Here is a tiny trained network, its code and every weight. The questions are about switching its units off for an input and a class, where a switched-off unit gives its printed mean instead of its output.

import numpy as np


def w(rows, s, z=0):
    codes = np.array(rows[::2]) - 128.0
    scale = np.full(codes.shape[1], s)
    scale[-1] = z or s
    return codes * scale


def norm(h):
    return h / np.sqrt((h * h).mean(-1, keepdims=True) + 1e-5)


def f(y):
    return y / 2 * (1 + np.tanh(0.7978845608 * (y + 0.044715 * y**3)))


def log_softmax(a):
    a = a - a.max(-1, keepdims=True)
    return a - np.log(np.exp(a).sum(-1, keepdims=True))


def net(x, mask):
    res = np.array(x, float).reshape(1, 6) / 4 @ E
    u = 0
    for l in range(4):
        y = f(norm(res) @ A[l][:, :-1].T + A[l][:, -1])
        res = res + np.where(mask[u : u + 5], y, B[l][:, -1]) @ B[l][:, :-1]
        u += 5
    return log_softmax(norm(res)[-1] @ U[:, :-1].T + U[:, -1])


A, B = {}, {}
E = w([
[46,141,210,160,63,116,95,118],'x0',
[207,135,63,64,111,139,146,211],'x1',
[79,191,139,123,141,108,54,163],'x2',
[84,158,103,151,102,240,108,76],'x3',
[94,131,164,251,146,171,40,64],'x4',
[117,179,108,110,83,159,101,103],'x5',
],0.0027)
A[0] = w([
[118,107,212,96,2,118,160,107,50],'0.n1',
[138,103,159,162,23,88,146,104,75],'0.n2',
[221,149,91,112,95,75,129,216,98],'0.n3',
[52,115,156,153,143,163,119,36,5],'0.n4',
[161,68,79,183,184,128,112,132,73],'0.n5',
],0.0036,0.0025)
B[0] = w([
[147,74,198,127,42,79,155,116,133],'0.n1',
[128,166,208,87,92,104,163,114,121],'0.n2',
[32,111,132,112,151,167,178,28,249],'0.n3',
[3,130,86,181,179,99,196,82,164],'0.n4',
[151,97,228,141,130,33,152,51,126],'0.n5',
],0.0031,0.0015)
A[1] = w([
[171,40,160,253,221,11,163,116,6],'1.n1',
[180,150,82,48,160,118,238,177,97],'1.n2',
[56,133,165,213,150,189,114,72,103],'1.n3',
[31,250,146,119,113,58,45,218,11],'1.n4',
[95,148,174,251,129,155,34,28,69],'1.n5',
],0.0028,0.0019)
B[1] = w([
[170,114,152,137,124,253,161,173,170],'1.n1',
[17,63,12,151,96,51,77,191,215],'1.n2',
[41,115,82,74,96,137,166,143,206],'1.n3',
[158,103,252,98,241,145,81,146,169],'1.n4',
[87,93,54,22,171,74,201,98,254],'1.n5',
],0.0036,0.0018)
A[2] = w([
[195,170,47,172,223,183,95,39,63],'2.n1',
[174,38,153,208,194,140,199,144,34],'2.n2',
[104,181,243,126,203,72,3,173,5],'2.n3',
[146,205,69,135,89,249,74,119,95],'2.n4',
[91,128,200,93,222,61,161,140,94],'2.n5',
],0.0038,0.0022)
B[2] = w([
[160,140,183,147,97,2,116,109,219],'2.n1',
[183,131,162,41,162,212,91,119,163],'2.n2',
[61,184,176,42,134,148,82,179,252],'2.n3',
[209,142,118,218,58,171,131,155,217],'2.n4',
[97,145,106,160,56,183,41,142,224],'2.n5',
],0.0052,0.0014)
A[3] = w([
[128,86,4,29,161,69,154,202,74],'3.n1',
[52,102,206,152,6,75,150,78,179],'3.n2',
[15,137,105,213,161,181,162,12,14],'3.n3',
[217,61,182,102,232,166,118,123,4],'3.n4',
[211,92,60,116,123,86,218,79,109],'3.n5',
],0.0043,0.0022)
B[3] = w([
[36,2,86,99,58,116,111,20,253],'3.n1',
[180,141,115,122,195,126,222,155,243],'3.n2',
[36,172,67,204,217,189,123,38,219],'3.n3',
[221,86,186,101,200,236,99,25,135],'3.n4',
[59,145,157,132,135,114,45,157,222],'3.n5',
],0.0054,0.0028)
U = w([
[217,170,123,198,136,24,48,105,5],'0',
[46,174,90,193,209,180,165,57,224],'1',
[48,193,223,50,156,123,39,222,113],'2',
[237,53,202,91,208,206,85,73,115],'3',
[65,2,53,66,50,80,106,112,198],'4',
[215,186,66,183,23,194,123,211,67],'5',
[171,125,188,88,119,87,252,194,105],'6',
],0.0099,0.002)

Each question gives the input, the list of numbers given to net, and the class t.
The units are the neurons (one row each of A and B). Each row of codes is followed by its name. A weight is (code - 128) times the scale printed after its matrix; where a second scale follows, it is the last column's (A, B and U).
mask holds one flag per neuron, layer by layer. A switched-off neuron (its flag False) gives its mean, the last column of its row in B, instead of its output. The means were averaged over made-up inputs and are rounded, as every weight is.
A unit's drop is (log p(t) with every unit on - log p(t) with that unit switched off) / (log p(t) with every unit on - log p(t) with every unit switched off).
The circuit of an input: a set's keep is (log p(t) with only the set's units on - log p(t) with every unit switched off) / (log p(t) with every unit on - log p(t) with every unit switched off). Starting from the 12 units with the biggest drops (on a tie, the unit counted first), units are removed one at a time, each time the one whose removal leaves the highest keep (on an exact tie, the one counted first), for as long as the keep stays at least 0.8.
units of the circuit, in order: the units of the circuit, biggest drop first
k most important neurons: the k neurons with the biggest drops, biggest first
k most important neurons of layer l: the k neurons of layer l with the biggest drops, biggest first
drop when u is switched off: that unit's drop, to one decimal
input [-2,8,-8,-7,0,-7], class 4: units of the circuit, in order	(3.n1)
input [3,-6,0,5,-8,-2], class 6: 3 most important neurons	(0.n1, 3.n2, 0.n3)
input [5,-8,-8,-6,-2,-5], class 3: units of the circuit, in order	(2.n2, 1.n1)
input [-8,8,8,5,-4,7], class 4: 3 most important neurons	(3.n1, 1.n2, 2.n5)
input [6,2,-6,-7,8,2], class 3: units of the circuit, in order	(1.n1, 2.n2)
input [-8,-7,-4,-5,-4,-1], class 3: units of the circuit, in order	(2.n2, 3.n4)
input [0,-3,4,4,-4,-4], class 2: 2 most important neurons	(0.n3, 1.n4)
input [-6,3,-8,6,1,3], class 5: 3 most important neurons	(2.n4, 1.n5, 3.n1)
input [1,7,7,2,6,4], class 5: 2 most important neurons	(2.n4, 3.n5)
input [7,4,-8,-7,1,-8], class 3: 2 most important neurons	(2.n2, 3.n4)
input [0,4,6,2,0,3], class 5: 3 most important neurons	(2.n4, 0.n5, 3.n5)
input [8,6,2,6,-1,-8], class 6: units of the circuit, in order	(0.n1, 3.n2)
input [6,-2,0,-2,-1,4], class 6: 2 most important neurons of layer 3	(3.n2, 3.n5)
input [-8,-5,4,-1,1,4], class 0: units of the circuit, in order	(2.n1)
input [-5,-6,8,7,-7,5], class 5: 2 most important neurons	(2.n4, 0.n3)
input [-7,-2,-3,-2,-1,-2], class 3: 3 most important neurons of layer 1	(1.n5, 1.n1, 1.n3)
input [-5,-2,0,4,-2,5], class 5: units of the circuit, in order	(2.n4, 1.n5)
input [5,-2,2,7,-7,4], class 5: 2 most important neurons	(0.n3, 2.n4)
input [8,-4,1,0,-3,-5], class 6: 3 most important neurons	(3.n2, 0.n1, 3.n5)
input [1,7,4,7,-3,7], class 5: units of the circuit, in order	(2.n4)
input [4,0,-4,-6,3,-7], class 3: drop when 2.n5 is switched off	0.0
input [3,-3,-6,-1,0,-6], class 3: drop when 2.n2 is switched off	0.2
input [-7,0,-3,1,0,-8], class 3: drop when 3.n4 is switched off	0.1
